Here is a tiny trained network, its code and every weight. The questions are about switching its units off for an input and a target symbol, where a switched-off unit gives its printed mean instead of its output.

import numpy as np


def w(rows, s, z=0):
    codes = np.array(rows[::2]) - 128.0
    scale = np.full(codes.shape[1], s)
    scale[-1] = z or s
    return codes * scale


def f(y):
    return np.maximum(y, 0)


def softmax(a):
    e = np.exp(a - a.max(-1, keepdims=True))
    return e / e.sum(-1, keepdims=True)


def log_softmax(a):
    a = a - a.max(-1, keepdims=True)
    return a - np.log(np.exp(a).sum(-1, keepdims=True))


def net(x, mask):
    ids = ['αγδεηθμξπστφψω'.index(c) for c in x.split()]
    T = len(ids)
    res = E[ids] + P[:T]
    u = 0
    for l in range(2):
        r = res
        for j in range(3):
            rows = slice(2 * j, 2 * j + 2)
            q, k, v = (r @ M[l][rows].T for M in (Q, K, V))
            z = softmax(np.where(np.tri(T) > 0, q @ k.T / 2**0.5, -1e9)) @ v
            o = O[l][rows]
            res = res + np.where(mask[u + j], z, o[:, -1]) @ o[:, :-1]
        u += 3
        y = f(res @ A[l][:, :-1].T + A[l][:, -1])
        res = res + np.where(mask[u : u + 8], y, B[l][:, -1]) @ B[l][:, :-1]
        u += 8
    return log_softmax(res[-1] @ U[:, :-1].T + U[:, -1])


Q, K, V, O, A, B = {}, {}, {}, {}, {}, {}
E = w([
[104,182,151,129,81],'α',
[128,162,45,126,51],'γ',
[139,114,159,186,22],'δ',
[116,132,173,90,116],'ε',
[98,80,124,66,220],'η',
[62,141,167,67,142],'θ',
[107,120,77,195,167],'μ',
[110,130,161,102,125],'ξ',
[79,172,145,123,165],'π',
[183,76,152,26,76],'σ',
[100,140,95,163,186],'τ',
[110,135,150,110,148],'φ',
[156,105,44,253,159],'ψ',
[185,22,64,82,176],'ω',
],0.0061)
P = w([
[157,185,88,170,132],'0',
[154,176,67,68,122],'1',
[42,97,115,117,80],'2',
[187,144,217,192,165],'3',
[164,161,70,61,126],'4',
[53,64,114,147,85],'5',
[194,137,219,183,166],'6',
[166,157,69,60,130],'7',
[58,37,116,176,84],'8',
[189,141,208,179,160],'9',
[168,151,63,55,134],'10',
[61,3,118,212,76],'11',
[193,141,195,174,160],'12',
],0.0046)
Q[0] = w([
[129,161,212,57,155],'0.h1',
[119,246,171,192,172],'0.h1',
[87,121,250,102,140],'0.h2',
[109,91,115,33,240],'0.h2',
[130,181,84,139,78],'0.h3',
[139,108,44,89,70],'0.h3',
],0.021)
K[0] = w([
[73,119,214,39,113],'0.h1',
[26,240,158,159,61],'0.h1',
[74,180,249,74,88],'0.h2',
[145,61,144,65,250],'0.h2',
[122,194,88,90,95],'0.h3',
[178,172,98,18,151],'0.h3',
],0.018)
V[0] = w([
[171,209,151,120,222],'0.h1',
[138,189,151,104,90],'0.h1',
[182,6,99,142,74],'0.h2',
[210,149,97,103,105],'0.h2',
[218,153,197,112,231],'0.h3',
[118,2,145,174,136],'0.h3',
],0.0075)
O[0] = w([
[186,61,73,142,174,121],'0.h1',
[131,167,141,165,183,47],'0.h1',
[121,149,2,122,107,254],'0.h2',
[173,126,85,107,136,176],'0.h2',
[147,124,99,34,192,160],'0.h3',
[152,75,199,165,191,182],'0.h3',
],0.0054,0.0024)
A[0] = w([
[164,14,140,182,128,251],'0.n1',
[132,74,115,154,230,115],'0.n2',
[155,121,135,7,99,6],'0.n3',
[43,64,128,154,88,223],'0.n4',
[204,122,103,103,33,218],'0.n5',
[199,171,129,87,190,247],'0.n6',
[61,127,233,135,142,155],'0.n7',
[15,163,83,89,87,193],'0.n8',
],0.011,0.0016)
B[0] = w([
[94,219,119,142,35,253],'0.n1',
[88,81,50,203,102,218],'0.n2',
[58,66,194,41,114,190],'0.n3',
[168,120,100,10,109,188],'0.n4',
[170,75,173,194,62,225],'0.n5',
[223,140,122,64,213,219],'0.n6',
[144,87,66,211,68,158],'0.n7',
[15,199,156,127,127,176],'0.n8',
],0.014,0.0049)
Q[1] = w([
[132,27,73,112,126],'1.h1',
[2,125,143,156,102],'1.h1',
[207,80,217,144,86],'1.h2',
[145,239,181,186,94],'1.h2',
[86,206,100,117,72],'1.h3',
[93,181,85,22,117],'1.h3',
],0.015)
K[1] = w([
[195,104,52,108,107],'1.h1',
[167,148,143,250,156],'1.h1',
[186,112,216,121,96],'1.h2',
[77,175,176,229,91],'1.h2',
[94,193,137,197,182],'1.h3',
[84,134,162,157,246],'1.h3',
],0.016)
V[1] = w([
[100,132,108,62,102],'1.h1',
[124,163,161,151,151],'1.h1',
[98,75,139,209,122],'1.h2',
[90,150,22,91,105],'1.h2',
[248,91,221,68,1],'1.h3',
[102,114,230,146,146],'1.h3',
],0.0087)
O[1] = w([
[191,187,99,98,124,177],'1.h1',
[95,159,173,139,132,33],'1.h1',
[90,211,100,183,108,102],'1.h2',
[141,200,201,50,123,221],'1.h2',
[185,2,215,90,36,253],'1.h3',
[83,53,167,98,172,33],'1.h3',
],0.005)
A[1] = w([
[47,92,158,89,101,5],'1.n1',
[107,111,195,59,235,12],'1.n2',
[148,160,72,102,247,95],'1.n3',
[94,122,46,89,119,78],'1.n4',
[80,111,110,205,60,94],'1.n5',
[173,120,42,212,97,140],'1.n6',
[96,155,126,246,135,64],'1.n7',
[113,222,212,58,121,94],'1.n8',
],0.011,0.002)
B[1] = w([
[109,212,139,147,144,199],'1.n1',
[73,68,174,145,236,165],'1.n2',
[132,104,1,135,89,169],'1.n3',
[105,103,187,140,89,209],'1.n4',
[40,96,99,148,124,225],'1.n5',
[190,143,167,192,179,254],'1.n6',
[83,159,127,43,184,150],'1.n7',
[210,192,120,79,130,187],'1.n8',
],0.018,0.0085)
U = w([
[150,236,151,74,58,188],'α',
[26,149,123,112,70,223],'γ',
[46,69,142,242,40,162],'δ',
[129,127,164,101,161,97],'ε',
[87,50,93,109,168,129],'η',
[90,174,159,160,220,71],'θ',
[130,129,87,137,111,77],'μ',
[119,136,149,131,167,104],'ξ',
[155,147,73,95,149,75],'π',
[102,89,246,108,161,37],'σ',
[148,120,30,157,69,3],'τ',
[136,118,132,110,144,82],'φ',
[237,154,165,235,153,173],'ψ',
[218,3,148,45,9,196],'ω',
],0.0036,0.0027)

Each question gives the input, a string of symbols that net reads in full, and the target symbol t.
The units are the heads (2 rows each of Q, K, V and O) and the neurons (one row each of A and B). Each row of codes is followed by its name. A weight is (code - 128) times the scale printed after its matrix; where a second scale follows, it is the last column's (O, A, B and U).
mask holds one flag per unit, layer by layer, with each layer's heads first. A switched-off unit (its flag False) gives its mean, the last column of its rows in O or B, instead of its output. The means were averaged over made-up inputs and are rounded, as every weight is.
A unit's drop is (log p(t) with every unit on - log p(t) with that unit switched off) / (log p(t) with every unit on - log p(t) with every unit switched off).
top k neurons: the k neurons with the biggest drops, biggest first
k most important neurons of layer l: the k neurons of layer l with the biggest drops, biggest first
which heads matter: for each layer, one digit per head in row order, 1 if its drop is at least 0.15 and else 0, layers parted by /
input η ω π ω η η, target δ: which heads matter : 011 / 001
input δ η ψ σ ω θ, target α: which heads matter : 000 / 010
input η ω ψ, target α: most important neuron of layer 0 : (0.n8)
input γ θ ω ω μ ω η, target ψ: which heads matter : 000 / 000
input ω ω ω ω η σ μ ω π η ω ξ, target α: which heads matter : 000 / 010
input ω α η, target α: top 2 neurons : (0.n5; 0.n4)
input δ ω π ω σ σ φ, target ω: top 4 neurons : (0.n1; 0.n5; 0.n8; 0.n2)
input η τ φ ω, target ψ: 3 most important neurons of layer 0 : (0.n6; 0.n2; 0.n8)
input ω ε π ω α η ω δ σ, target α: 2 most important neurons of layer 0 : (0.n4; 0.n3)
input ω θ τ π σ, target σ: 2 most important neurons of layer 1 : (1.n2; 1.n1)
input γ σ η, target α: top 4 neurons : (0.n5; 0.n4; 0.n8; 1.n8)
input ω ω θ π ω δ η γ, target γ: top 4 neurons : (0.n8; 0.n5; 1.n5; 1.n6)
input γ η ε, target α: top 2 neurons : (0.n2; 0.n8)
input ω ω ω σ ω ω η ω ω σ η, target η: 2 most important neurons of layer 1 : (1.n2; 1.n3)
input π σ η η ω δ ω δ ω ε μ σ, target γ: top neuron : (0.n6)
input η σ ω ω ω η η ω μ, target α: top 3 neurons : (0.n5; 0.n4; 1.n8)
input σ π ω η π, target π: 2 most important neurons of layer 1 : (1.n3; 1.n8)
input ω δ ω ω φ ω ω ψ η ω φ η, target γ: top 2 neurons : (0.n2; 0.n6)
input ε ξ δ ω ω σ η η η π, target ω: top 2 neurons : (0.n1; 0.n5)
input η τ ω δ φ θ ω η σ, target α: 2 most important neurons of layer 0 : (0.n4; 0.n2)
